M =
-39.5	30.5	44.9	22.2	-35.5	-42.6	1.4	48.5	36.8	-13.7	-43.3	-21.1	25.1	39.8	4.7	-45.6
-9.3	39.5	33.2	-19.7	-43.9	-24.6	26.2	30.6	14.4	-61.3	-37.1	9.5	32.8	33.7	-20.0	-38.1
-9.3	39.5	9.7	-40.7	-43.9	-0.7	42.7	6.8	-15.6	-51.8	-18.5	32.5	48.4	3.5	-36.4	-30.6
8.8	48.4	9.7	-26.7	-43.9	5.3	42.7	36.6	-30.6	-51.8	-12.3	32.5	40.6	-8.6	-44.6	-30.6
-27.4	-40.9	21.5	43.2	23.3	-30.6	-39.8	-5.1	51.8	33.9	-12.3	-44.1	-21.6	21.6	45.8	6.9
27.0	12.7	-43.1	-26.7	14.9	47.3	17.9	-34.9	-45.6	-4.2	43.4	40.2	-13.8	-50.9	-20.0	29.4
-51.6	-31.9	3.8	36.2	40.1	-12.6	-48.1	-5.1	36.8	43.4	6.3	-36.4	-29.3	9.5	45.8	29.4
-39.5	-49.8	-13.8	8.3	40.1	-6.6	-39.8	-17.0	21.8	43.4	12.4	-28.8	-44.9	-2.6	45.8	36.9
Report the last entry, reading row by row.
36.9
The 1st entry in reading order: -39.5
The 5th entry in reading order: -35.5
Report the minimum.
-61.3
The entry directly above -51.6: 27.0
The top-right entry is -45.6
The 2nd entry in reading order -> 30.5
The entry directly above 36.2 -> -26.7
The top entry of the column that holds the smallest entry: -13.7
Report the entry just right of the largest entry.
33.9
Report the bottom-left entry.
-39.5
The 5th-last entry, reading row by row: -28.8
Report the entry just left of the smallest entry.
14.4
Report the second entry from the end, reading row by row.
45.8
Report the entry directly above 33.7.
39.8
The smallest entry in the last row -> -49.8
The entry just right of 8.3 is 40.1
Report the second entry on the diagonal from the top-right corner.
-20.0
Report the second entry on the main diagonal.
39.5
Report the 3rd entry on the diagonal from the top-right corner.
3.5
The third entry, reading row by row -> 44.9
The fourth entry from the end, reading row by row -> -44.9
Report the entry just left of the largest entry.
-5.1
The last entry of the smallest entry's row -> -38.1
Report the top entry of the column that holds the largest entry.
36.8
The entry directly above 21.5: 9.7
The entry directly below the smallest entry: -51.8
The entry just right of 33.9 -> -12.3
Report the entry directly above the largest entry.
-30.6
Report the entry directly above 5.3.
-0.7

Questions about the row below.
1) Give the last entry.
2) Give the first entry.
3) Give the entry just left of the largest entry.
4) Give the 3rd entry from the right.
5) Give the fourth entry.
6) Give the entry just right of -105.39.
7) Give the third entry from the left.
[  33.74  -63.71 -121.35  -32.71 -182.17  115.47 -105.39 -151.20  -63.71
  -67.37  -89.38 -202.37  -48.57]
1) -48.57
2) 33.74
3) -182.17
4) -89.38
5) -32.71
6) -151.20
7) -121.35

X =
[[ 31   8  24   9  12  25  -5   3  11  47]
 [ 41  24  28  40 -28 -14 -34 -10 -31   6]
 [-14   6  21  35  24   0  36  38  19  11]
 [ -2  -1  12  10  48  19  40  45  25  20]
 [ 43  34  37  17  20  28 -24  31  12  44]]
Find the entry directly below the smallest entry.
A: 36
The bottom entry of the column that holds the largest entry: 20
Find the largest entry in the first column.
A: 43
The entry just left of -24 is 28
The last entry, reading row by row is 44
The third entry on the diagonal from the top-right corner: 38
The 3rd entry in reading order is 24
Find the entry in the top-right corner.
A: 47
Find the 2nd entry, reading row by row.
A: 8
Find the bottom entry of the column that holds the smallest entry.
A: -24
The entry just left of the largest entry -> 10
The 1st entry in reading order is 31
The entry just right of 21: 35
The entry just right of the smallest entry -> -10
The third entry on the main diagonal is 21
Find the largest entry.
A: 48
Find the smallest entry in the last column.
A: 6
The third entry from the end, reading row by row: 31
The second-last entry, reading row by row: 12

[[6 4 5 7 4 6]
 [3 5 4 2 6 3]
 [4 5 7 4 2 4]
 [4 4 2 3 8 4]
 [7 4 2 7 7 6]
 [5 5 6 5 3 4]
 [2 5 3 2 6 2]
 [6 4 2 6 8 5]
 [3 4 3 2 7 3]]
Counting starts at 1.
Which number is the entry in the top-right corner?
Answer: 6
Which number is the top-left entry?
Answer: 6
The bottom-right entry -> 3
Which number is the entry in row 3 and column 1?
Answer: 4
Which number is the entry at row 2, column 1?
Answer: 3
The entry at row 1, column 3: 5
The entry in row 3 and column 3 is 7
The entry in row 1 and column 2 is 4
The entry in the bottom-left corner: 3

grid =
[[-27  -1   7 -26 -40]
 [-14  11   2  12  31]
 [ -7 -11 -28 -12  11]
 [-38 -31   4 -10 -17]
 [  3  10  -6 -16  23]]
The entry just left of -31 -> -38
The entry directly above 12 is -26
The entry directly above -11 -> 11
The bottom-left entry? 3
The 5th entry in reading order -> -40
The entry just right of 3: 10
The 3rd entry on the diagonal from the top-right corner: -28
The entry directly below 31 -> 11
The entry directly above 23? -17
The entry just right of the centre entry -> -12
The entry directly below -17 -> 23
The entry just right of -38 -> -31
